Here is a tiny trained network, its code and every weight. The questions are about switching its units off for an input and a class, where a switched-off unit gives its printed mean instead of its output.

import numpy as np


def w(rows, s, z=0):
    codes = np.array(rows[::2]) - 128.0
    scale = np.full(codes.shape[1], s)
    scale[-1] = z or s
    return codes * scale


def norm(h):
    return h / np.sqrt((h * h).mean(-1, keepdims=True) + 1e-5)


def f(y):
    return np.maximum(y, 0)


def log_softmax(a):
    a = a - a.max(-1, keepdims=True)
    return a - np.log(np.exp(a).sum(-1, keepdims=True))


def net(x, mask):
    res = np.array(x, float).reshape(1, 8) / 4 @ E
    u = 0
    for l in range(4):
        y = f(norm(res) @ A[l][:, :-1].T + A[l][:, -1])
        res = res + np.where(mask[u : u + 4], y, B[l][:, -1]) @ B[l][:, :-1]
        u += 4
    return log_softmax(norm(res)[-1] @ U[:, :-1].T + U[:, -1])


A, B = {}, {}
E = w([
[199,101,122,92,61,198,201,160],'x0',
[171,79,159,140,230,224,213,190],'x1',
[201,54,119,101,174,198,41,97],'x2',
[231,37,70,155,117,4,147,136],'x3',
[80,135,144,230,112,201,230,65],'x4',
[170,124,72,122,117,119,145,93],'x5',
[192,24,145,225,85,174,117,144],'x6',
[64,115,188,111,170,76,100,114],'x7',
],0.004)
A[0] = w([
[55,63,130,152,123,109,132,69,9],'0.n0',
[126,175,27,71,192,78,198,119,5],'0.n1',
[161,111,138,106,155,255,175,98,90],'0.n2',
[159,94,206,146,221,73,168,154,24],'0.n3',
],0.0058,0.0016)
B[0] = w([
[36,137,136,136,112,98,184,107,156],'0.n0',
[111,138,189,162,86,88,147,215,172],'0.n1',
[122,14,6,136,212,163,54,137,254],'0.n2',
[58,69,3,95,69,208,72,45,172],'0.n3',
],0.0058,0.0043)
A[1] = w([
[112,121,134,76,143,253,129,166,64],'1.n0',
[144,136,157,109,113,145,170,50,177],'1.n1',
[79,95,139,64,179,204,182,203,93],'1.n2',
[29,205,159,151,164,127,168,106,253],'1.n3',
],0.0069,0.00031)
B[1] = w([
[138,119,90,157,255,151,139,156,253],'1.n0',
[91,75,102,104,133,192,122,113,144],'1.n1',
[147,185,119,130,150,157,100,156,242],'1.n2',
[215,136,208,111,78,141,128,66,227],'1.n3',
],0.0098,0.0051)
A[2] = w([
[187,179,154,137,226,55,2,165,2],'2.n0',
[203,67,167,150,131,83,107,253,219],'2.n1',
[88,65,128,220,34,104,148,200,118],'2.n2',
[126,93,100,169,152,160,119,154,80],'2.n3',
],0.0051,0.00098)
B[2] = w([
[156,181,123,90,80,137,117,114,252],'2.n0',
[2,31,161,63,55,101,160,200,224],'2.n1',
[67,185,59,144,201,168,188,217,176],'2.n2',
[63,171,99,254,29,162,121,136,221],'2.n3',
],0.0063,0.0039)
A[3] = w([
[118,126,105,210,111,34,163,95,29],'3.n0',
[149,161,104,254,79,196,180,41,1],'3.n1',
[85,152,120,36,105,77,20,57,110],'3.n2',
[186,135,80,50,119,83,7,143,92],'3.n3',
],0.0052,0.00035)
B[3] = w([
[150,188,123,94,115,230,114,158,164],'3.n0',
[107,49,96,138,161,108,28,129,252],'3.n1',
[135,2,166,169,121,105,141,90,232],'3.n2',
[84,101,152,208,62,140,179,61,237],'3.n3',
],0.0095,0.0037)
U = w([
[99,104,27,187,227,230,73,161,131],'0',
[216,254,223,79,132,108,136,129,8],'1',
[110,44,196,153,47,79,104,11,253],'2',
[92,150,110,79,79,42,223,226,27],'3',
],0.0081,0.0026)

Each question gives the input, the list of numbers given to net, and the class t.
The units are the neurons (one row each of A and B). Each row of codes is followed by its name. A weight is (code - 128) times the scale printed after its matrix; where a second scale follows, it is the last column's (A, B and U).
mask holds one flag per neuron, layer by layer. A switched-off neuron (its flag False) gives its mean, the last column of its row in B, instead of its output. The means were averaged over made-up inputs and are rounded, as every weight is.
A unit's drop is (log p(t) with every unit on - log p(t) with that unit switched off) / (log p(t) with every unit on - log p(t) with every unit switched off).
The circuit of an input: a set's keep is (log p(t) with only the set's units on - log p(t) with every unit switched off) / (log p(t) with every unit on - log p(t) with every unit switched off). Starting from the 12 units with the biggest drops (on a tie, the unit counted first), units are removed one at a time, each time the one whose removal leaves the highest keep (on an exact tie, the one counted first), for as long as the keep stays at least 0.8.
units of the circuit, in order: the units of the circuit, biggest drop first
k most important neurons: the k neurons with the biggest drops, biggest first
top k neurons in layer l: the k neurons of layer l with the biggest drops, biggest first
drop of u: that unit's drop, to one decimal
input [-8,-8,-4,-6,-5,-3,-8,-2], class 2: units of the circuit, in order	(3.n2)
input [-5,7,0,5,2,2,-8,-8], class 3: units of the circuit, in order	(0.n1; 1.n0)
input [-6,2,3,6,0,7,0,-2], class 2: top 3 neurons in layer 0	(0.n0; 0.n2; 0.n3)
input [-2,-4,0,6,8,8,5,-1], class 0: units of the circuit, in order	(3.n0; 1.n3)
input [-2,-2,-5,-5,-2,-7,4,-2], class 2: top 3 neurons in layer 1	(1.n3; 1.n0; 1.n2)
input [4,-6,-1,2,-2,7,8,3], class 3: 2 most important neurons	(2.n2; 1.n3)
input [-5,-1,-7,-7,-4,2,3,0], class 2: top 2 neurons in layer 1	(1.n0; 1.n2)
input [7,-6,-4,1,-7,0,7,-7], class 3: top 2 neurons in layer 2	(2.n2; 2.n1)
input [2,-5,-7,3,2,6,8,-2], class 0: 2 most important neurons	(2.n2; 3.n1)
input [5,-3,5,8,0,-8,8,-2], class 3: top 2 neurons in layer 2	(2.n1; 2.n2)
input [-6,0,-8,-8,4,4,-5,-5], class 1: top 2 neurons in layer 0	(0.n3; 0.n1)
input [-5,-3,8,7,-6,8,-4,-8], class 2: drop of 1.n2	0.0
input [7,-2,8,5,-7,7,-4,-5], class 2: drop of 3.n3	0.2
input [5,-6,-2,8,7,-8,5,-1], class 0: units of the circuit, in order	(2.n2)
input [5,-6,-8,-4,-6,2,7,-1], class 3: drop of 2.n2	0.3
